Each row comes from the steps of one path. Every step used is in the known rows, and no mark comes twice. Write the path behind each row, first mark first.
Known rows
kugoza-devi-gevome-faki-seti-doba-leru-fipana: [ 248   76  204 -203  -28  214 -168 -685  180  -54  451  124   29   59
 -205 -136 -160 -301  116  430  -59 -383   -6  107  -78   63   80 -259
   23  278  107  235  -50  -75 -114  -36   57  -20 -337  251  -41   43
  225  136  597 -210  170  319]
faki-kivibi-fipana-rotev-leru-doba-kugoza: [ 131  -84  126   95  158 -136  299   68  271   44 -105 -186 -300 -404
  -48   41 -330 -127  147   73 -264  -86  -71  295  -36   91  -58 -290
  -20  -44  426  200 -632 -152    4   57   -3   21  -82  291   17  281
 -175   23  -24 -189  144  433]
kivibi-devi-gevome-fipana-rotev-doba-kugoza: [  77  348 -113 -115  229 -442 -354 -383  612 -353  230   97 -160 -272
  -24 -153 -200 -131  321 -184 -314  -80   53  145 -202  -32  258 -502
 -155  -69   96 -131 -321 -309 -156  -21  -61  -99 -294  204   34  263
   17   46  190  -27   66  104]
gevome-fipana-seti-doba-kugoza-faki-kivibi-devi: [ 482  131 -187  -61 -295 -102  -60 -487  156 -236  226 -133  -11 -576
 -140 -311 -181  -30  244   93 -504  -48  175   75  -15   25   19 -687
 -371   24  -45  -86 -309 -122  286  -95  -76 -287 -233  371  -55 -123
   96  -51  -21  -86  418  538]
doba-kugoza-devi-gevome: [  55   59  169   67   69 -181 -151 -128  266  -91  251   94   33  -50
 -131  110 -172 -134  261   77  -39 -179    4  -31 -205   92  153 -464
  145  -22   71  -89    5 -171  -14  186  -79  172 -177  171   39  250
  238  203  163  -41  135  119]
kugoza-faki-rotev-leru-doba: [ 263 -251  209   40  -59  201   91  -46  -37  135  -70   -1    2  124
   13  -53 -252    8 -277  397   20 -138  101  113 -114   41  -46 -193
   83  250  119  167 -510  146  -91   25  -68  169 -101  243 -345  329
  149  195  278   -7   80  -46]
kivibi-gevome-faki-kugoza-fipana: [  61  -43   14   41 -103   73  151 -336    9  198  -63  179  165 -145
 -209 -156 -285 -260  137  -64 -211   78 -142   53 -211  -97  305 -131
   46   79   60   89 -504  -19  148 -148  123   88 -144  196 -300 -292
 -167   38  117 -108  287  177]
gevome-fipana-rotev-leru: [ 119  140  -98  -90  -99  -76   70   39  242  -42  -29  -20 -320 -279
   30 -187 -225   38  -31 -145 -242   96   64   24  -22   96  -50 -306
  -84  -64 -198  330 -241  -31   -6   50  127 -100 -280  -46  142  340
  -38  204   30  -63 -267  174]
doba-devi-faki-kugoza-gevome: [  -4   14  170   80  -51 -644 -291 -412  173   17 -291 -148   83   16
  -80   23 -338 -244  120  -92 -114 -273 -102   25 -100  -24   51 -639
   75   46   99 -148  -85 -200  236 -220  -62  312  -66   63  -54  -90
   96  210  153 -184  112  177]
faki-kugoza-fipana-rotev-leru: [  72  -20  325   88   75  -35  427   30  174  125 -276   45  -44 -127
 -195   38 -379  -31   71 -119 -209 -150 -158  -40 -223  -67    3 -433
  150  204  144  180 -343   44   87   12 -117   79 -248  -44  -27  305
 -123  367   99 -202   24  204]
gevome-doba-kugoza-fipana-kivibi-devi-faki: [  29  151    6  161  172 -334 -341 -770  280  -76   64   42  -54 -310
 -302  -70 -497   23  400  -47 -187  -75    5  168 -250   52  159 -546
  -90   62  215 -332  -69 -282   86 -141  110  -58 -224  396   38  -14
 -111 -151  218    6  479  327]
rotev-seti-doba-kugoza: [ 251 -125   77 -114 -210  125   98  224  120 -455  209  -13 -145 -165
    3   94  -41  -86  208  -40   20 -152    1 -124 -221  -97 -181 -212
   51   34   43  192 -620  -73   92   56 -230  -23   89   93 -110   69
  336   21  237  -77  194  341]
gevome-devi-faki-seti-doba-kugoza-fipana-leru-rotev: [ 262   70   60  -79   89   50 -165 -659  272 -104  223  150  -67 -159
 -178  146 -414   69  345  189 -499 -331  -83 -240 -138  218  -81 -622
 -276  292   35  104 -194 -280    6 -456   15  134 -293  160  -56  -79
 -157  296  433  -32  241  495]
fipana-kivibi-faki-kugoza-gevome-devi: [ 157  278    8   84 -233  -35  -63 -516   49  302 -126  -26   41  -68
  -69  -49 -326 -102  287 -139 -232  177   -5   68   52 -102   12 -128
  158 -127 -110 -250  -67 -181  425   89  282  -63 -321  268  -10 -351
  124  256 -110  -35  291  129]
kivibi-fipana-rotev-doba-kugoza-gevome: [ -97  -12   63  151  155 -100  -26  -82  512   42  -38   61  -39 -199
   84 -191 -220 -132  199 -228 -220  -71 -111  144 -141   20 -292 -383
 -132  -75  206  143 -513 -165   45  214  -35   -1  -14  230 -354  435
  -69  326  -87 -106 -152  129]
gevome-faki-seti-doba-kugoza-fipana-leru-rotev: [ 419 -200  169 -166 -186  527   18 -335  160 -149  339  251   28 -346
   39  121 -272  -71  169  233 -282 -186 -173 -136 -159  203  -99 -482
 -236  340   53  328 -429 -172   50 -289  -70   78 -249   39 -202 -146
 -187  187  502   85  292  464]
kugoza-gevome-doba-leru: [  82  115  -40  -27 -268  169 -145 -357  -54  214   25   56  -40  -10
 -162 -103  -38 -212  -16  108  124  -25  134    6 -186   63  -71 -150
  215   76  106 -145 -133  -14  191   78 -101   48 -139  237 -226   77
   18  234   98  -70    5  205]
kivibi-gevome-faki-kugoza: [ 123  -78 -106   -5 -222   51  252 -219  -50  119  -65   51   20 -124
 -111 -139 -206 -286  140 -166 -236  133  -54   35 -112 -172  372  -19
   92  -17    3   78 -561  -59  171  -37  136  115 -154  234 -158 -289
  -67  -45   25  -84  222   86]
doba-leru-fipana-seti: [ 183  164  247  -32  278  228  165 -319   28 -116   72  -38 -233 -256
 -190 -328   74 -185 -173    2 -107 -249   15   14 -123   15  -76 -124
  -17  124  -20   47  345  -51 -107  156 -133 -170 -118 -147  140   19
  169   75  193 -353  263  327]
kugoza-gevome-fipana-rotev-doba-devi-faki-seti: [  86  169 -116  -33 -256 -513 -397 -370  309   30  -55  -67   -8 -163
   70 -331 -291 -103  206 -110 -168 -120 -117  134  -46  188 -239 -816
 -258  136 -114  173 -237 -249  230 -310  -71   -6 -221   66 -186  257
  -24  415  274  -88 -185  272]
rotev-leru-fipana-kivibi-devi-gevome: [  49  351  153 -216  401   -6   79 -507  338  -15  146   36 -150  -17
 -119 -237 -113 -213  -13  -71 -197 -125  113  284 -121 -103   31  -86
  219    3  129  139   19  -91 -253  141  251 -219 -153  101  279    3
  -84  -47  312 -214   91  264]
seti-doba-devi-gevome-fipana-leru: [ 188  429  -77 -321 -169 -226 -453 -632  265 -201  261  100 -132 -258
  100 -118 -133 -207   62  197 -109  -99  112  -28  105   -5   87 -361
  -41  144  -77  -44 -196 -196   71 -270  -48 -139 -242   58   55  -46
  -82   61  307   -8 -102  338]
seti-doba-leru-rotev: [ 229 -148  235 -201  158  407 -138 -172  300 -287  239   60 -141 -140
  130  102    8 -111  -61  101 -221 -318  102 -213   41 -108 -305   94
  -38  200  179   79 -187 -101  -90   21 -306   16  -51  131 -122  -16
   65   -5  232 -119  195  341]
doba-kugoza-devi-faki-kivibi-gevome: [ 143  -63   12  103   38 -361  -15 -232  180   25  -65  -50   86 -194
 -281  -90 -378 -108  358  -94 -407 -111   -7   70 -106   25   88 -630
    3  -63  219  -54 -203 -278  159   42    0  223 -123  437  -32   -7
   21   38   10 -138  509  331]
leru-doba-devi-gevome: [ -20  204  183   19  182 -367 -391 -296  141 -125  318  -46  -21   41
  171   56  -89 -213   -1  393  293 -185  -59  181    0   99  220  -12
   83  144  137 -124 -129 -190 -109 -254 -190   95  -52    2   20  153
  145  -82  408  -30  -35  157]
devi-gevome-faki-seti-doba: [ 185  -62 -125 -127 -320   40 -116 -421  -13  -11  240   69 -139   58
  -26  -36    3 -149  263  260 -110  -68   33  112  -17   71  237  -94
 -103  246  -32  119 -472  -55   15 -217   97 -165 -231  188   17 -201
  -16    7  546   41   95  209]
gevome-fipana-kivibi-devi-faki: [  56  312 -246  -19  107 -477 -519 -710  318 -102   13  -44   26 -287
 -130 -360 -223   -9  231 -159 -356   -3   98  134   88   72   -7 -386
 -342 -133 -214 -269  204 -207   24 -171  233 -252 -220  162  214 -211
  -97 -147  106  -68  260  260]
rotev-doba-kugoza-fipana-kivibi-gevome-devi: [ -15  337  102   12  156  -45  -89 -225  222  -92  190  258   53 -458
  -36  -90 -327 -139  295 -253  -48   31  -75   33 -239 -177  158 -360
  169   30  147   13 -410 -312  203  -61   -9    4  -34  298 -231  167
  -63  157  -63   19  -15  270]
leru-doba-kugoza-devi-faki: [  47 -141  295  306  197 -365 -183 -129  227 -219  310  -36  191   11
  -12 -101 -337   41  136  399   40 -244  -67  -32  -60  251  109 -456
 -148   21  132   -4 -204 -176  -89  -83 -120  320 -134  191  -70  396
  325   74  341  -55  262  246]
kugoza-faki-seti-doba-devi-gevome-fipana: [ 339  -25 -109 -207 -385 -161 -400 -567   83   -9  251  -52  -32 -102
  -56  -18 -126  -74  137  352 -112 -166   38   92  -48   50  -50 -501
 -164  346 -140  -66 -327   31  170 -342  -31 -131 -141  271 -163 -148
  244   50  323 -108  183  247]
gevome-faki-seti-doba-kugoza-fipana-kivibi: [ 274 -150   92  -50 -307  223 -120 -311  -12 -137  218  103  -76 -460
    3   22 -299  -37  318   92  -35  -43 -105   57  -60   61    7 -465
  -97  256   14  150 -348 -203  306 -221   33 -125 -202  208  -63 -185
  -21    2  344   86  389  443]
devi-gevome-faki-seti-doba-leru-fipana: [ 231   17   99 -232  -91  163 -156 -636  105 -128  282   43 -315  -68
 -136 -102   -3 -290   89  338  -93 -266   45  102 -117   61  205 -141
  -44  283  113  165 -277  -36 -144 -165  113 -154 -267  136   39 -286
   79  -16  663 -197  302  352]
kugoza-fipana-kivibi-doba-leru-rotev-seti: [ 255   66  280  -50  356  363 -106 -447  285 -127   70  170  135 -251
 -191  -48  -77 -119   21  -79  -85 -313 -168   22 -193  -28 -606  -44
   -7  157   28 -179   96 -135  -26   68 -317 -204   54    6  -74   16
   37  -18  387 -193  485  523]
doba-leru-fipana-kivibi: [  99  244  284 -108  263  191 -105 -439  122  -89   27  -63 -260 -341
  -99 -152  -35 -189 -121  -59   10 -218   68   19  -30  -56 -162  -77
  120   65   98  -86  407  -67  -51  178    3 -157 -116  -36  183 -149
   50  -58  121 -290  329  309]
fipana-kivibi-gevome-doba-devi-faki-seti: [ 153  148 -314  -34 -166 -273 -110 -713  -86  238  -40 -119 -202 -240
 -164 -231 -336 -161  412 -270 -150   97  -46  304   46 -124   29 -201
   85  226  -71 -235 -102 -375  344 -232   38 -204 -179  427  154 -194
 -140 -219  171  -96  371  315]
devi-gevome-doba-leru-rotev-seti: [ 207  140   42  -98   10  209  -95 -458  225  -38  256   57 -272   41
 -237  151   59 -348  177  100  -79 -317   50  -10 -414   68  -26  120
  108  203   86  -87 -306  -17 -236   82 -189  -88 -144   84   29   19
   75   78  572 -193    3  340]
gevome-faki-rotev-leru-kugoza-fipana-kivibi: [ 207  149  287   47  -44  258 -176 -241   97  -58  -49  271 -108 -271
  -41  -51 -376  -80   37   25  -69  -23  -77  112  -95   60  -15 -314
  133   50  166  340 -262  -50 -113   10  246  107 -241  143 -145   25
 -158  145  392   87   29  188]
kivibi-doba-kugoza-gevome: [ 124 -144   -9   49  -85  -88   14 -119  184 -185   28  -22   12 -120
  -27 -112  -84  -19   27    1   19   47  -10    4  -48    8 -134 -368
   74 -194  137 -184 -232 -173  198   80 -114  105   20  294 -181   80
  205   -9   42   27  485  185]
doba-devi-faki-rotev-leru: [  69  -85  151 -119  191 -468 -299 -215  173 -106 -384  -52 -281  -42
  -27   83 -442 -171  -89 -115 -103 -255  -36  224  -63  -98   84 -474
  179  111  134  117 -103 -322  -42 -190    8  280  -60  106   43  177
   53   94  287  -62   20   -9]

Write each row's path
[ 343  162  248  -17   33  125 -320 -297   55 -172  323  311   68    2
 -310   13  -25 -166  210  202  -70 -259 -128  -41 -163  130   46 -340
  135  112   55  -44   -5  -64 -219   49  -66  285 -235  168   15   93
  374  173  450 -217  231  225] : doba-leru-kugoza-devi-gevome-faki-seti
[ 408  175  182   95  183  -76 -246 -557  213 -324  -94   70   16 -104
 -338 -294 -247  -43  214 -109 -144 -323  -76   37   48  -95 -481 -359
   66  -19   77 -296   95 -235  -70  207 -206   12 -147  369   46  225
  359  -46  451 -226  656  334] : fipana-kivibi-doba-leru-kugoza-devi-faki-rotev-seti
[ 158   68 -116  -24 -222 -213 -155 -401  271 -117    9 -108  -79 -131
 -252   19 -261 -252  459   39 -339 -271   37   60 -216   52 -257 -491
 -110 -102  218  144 -771 -157  211 -113  103   -6   58  445 -259 -164
   92  190  189 -206  148  626] : rotev-seti-doba-kugoza-gevome-devi-faki-kivibi-fipana
[ 112  179   45 -281  300   20 -156 -647  367  -90   86  116 -205  107
 -142 -100 -265 -345  -44  104 -220 -194   86  382 -214  -66  355 -121
  120   22  279  232 -195 -162 -388  -29  301    4 -286  227  -17  -77
 -105  -52  522  -52  139  -21] : kivibi-devi-gevome-faki-rotev-leru-fipana
[ 198  370  -66  -43   74  -31 -157 -115  351 -249  165  211 -194 -406
  -44 -449  -93  -71  145 -283 -331  121  -26  -82  -49  -88  -83 -220
  -90  -57   21   96 -469 -116 -123   43  -94   -7 -197  223 -200  191
   40   62   35 -227  108  262] : kivibi-gevome-fipana-rotev-doba-leru-kugoza
[ 236  173 -173   99 -236   35  374 -370 -121  255    3  -53 -124 -521
 -365 -212 -240 -185  385  -52 -286  131  -34  223 -204    8  178 -346
   28  141  264  -61 -371 -181  346 -102  -99 -244 -175  421 -101 -182
 -353  -53   -1  -95  458  570] : faki-kivibi-gevome-doba-kugoza-fipana-seti
[ 382 -192  183 -182  -64  438  151 -154  207 -129  303  171    2 -299
  -28  130 -157   25  211  204 -253 -242 -181 -215 -121  149 -326 -505
 -166  419  115  172 -277 -146   48 -306 -320  -21 -167   58 -178  -64
 -179  233  406  -45  453  499] : faki-seti-doba-kugoza-fipana-leru-rotev
[ 283  -37  180   -3 -337  278  267 -230  133   80   38  -73   16  -25
 -241  147 -101 -437  156    0  -42 -340  -80 -188 -438    1 -207 -215
  215  150  174   10 -467   68  146   60 -316  152 -147  120 -269  -33
   99  378  300 -298   62  412] : faki-kugoza-gevome-doba-leru-rotev-seti
[  90  124  269  -51  362 -279  263 -513  333  -80 -145 -123  -85  -76
 -244 -268 -362 -166   35 -167 -375 -241   15  165 -118 -156   82 -401
  100   -6  179  142 -118  -75 -136   11  282  -22 -183  140  276  -54
  -32  -18  250 -350  285  319] : rotev-leru-fipana-kivibi-devi-faki-kugoza
[  31 -156  138  169  116   67   37  -88  385   81   72   75 -148 -163
  113 -175 -373 -171   18   68 -181   -9  -52  237 -172  210 -114 -297
  -51 -104  115  380 -766 -154  -30  195  149  164 -149  215 -244  468
   33  282  181  -86 -109  300] : kivibi-fipana-rotev-leru-doba-kugoza-gevome-faki
[ 185 -226 -141   19 -390 -400 -277 -336  209 -133   60 -103 -114 -174
 -124 -265 -187   27  330  172 -295 -118   19 -101  -45  264 -132 -830
 -364  121  -82   71 -440 -118  205 -401   32  -44 -189  279 -139 -191
   96  217  420 -126  454  496] : devi-faki-seti-doba-kugoza-gevome-fipana
[ 215  176  219 -240   83   31  134 -432  244 -134   58  -80 -492 -134
   28 -217 -244 -341  -88  132  -94 -307   65  251  -23 -132   33 -281
  205  287  212  425 -170 -209 -113  -53  -68 -204 -269  134   20  176
  -20  160  555 -165    0  276] : faki-rotev-leru-fipana-seti-doba-devi-gevome
[ 130  356  240 -111   -5 -244 -298 -708  129   60  -46  229   84 -195
 -135  134 -344 -390   79   97  -60 -224 -161   74 -259   30  400 -542
  163  213   44 -128 -127 -190   77 -233   11  184 -272 -130   26 -106
 -163  233  386  -50  -51  210] : doba-devi-gevome-faki-kugoza-fipana-leru
[ 384  212  212   23   49  -99    0 -410  229  -64  137   88  -34 -152
 -171 -183 -123 -151  151  172 -482 -191   23  237  -62  -58 -173 -420
   46   97  219  167 -671   41  -91   72   78  -26   17  395  -69  114
  151   75  223 -299    2  551] : rotev-leru-kugoza-faki-kivibi-fipana-seti-doba-devi-gevome
[ 227  222   15  -34  -33 -416 -531 -552  161  -13  343  -66 -117 -216
   95 -126 -214 -161  186  383  128   44 -173  360   96  187  138 -159
 -106  152 -157 -224 -110 -302   65 -417   47 -193 -263  115  125 -197
  256  -91  499  -89  399  307] : leru-doba-devi-gevome-fipana-kivibi-faki-seti
[ 266  276  138   48 -136 -324 -252 -260  287 -301  200  126  -18 -152
   -6 -499 -172  -40   84   48 -348  -68   33  -47   -3  141 -244 -712
  -86  -53 -113  376 -469  -99    3 -137   74   95 -123  137  -58  219
  237  310  400 -196 -136  620] : rotev-leru-kugoza-gevome-fipana-seti-doba-devi-faki
[ 394  -32  166  103   32 -122  -23 -224  319  -12  190  124 -182 -138
 -119 -345 -409 -137   65  362 -237   39  -59  278 -134  202  236 -436
  -32   24 -130  157 -437 -268 -109   40   89  -36 -481  285  -92  303
  425  369  542  -87  429  200] : kivibi-faki-rotev-leru-doba-kugoza-devi-gevome-fipana-seti
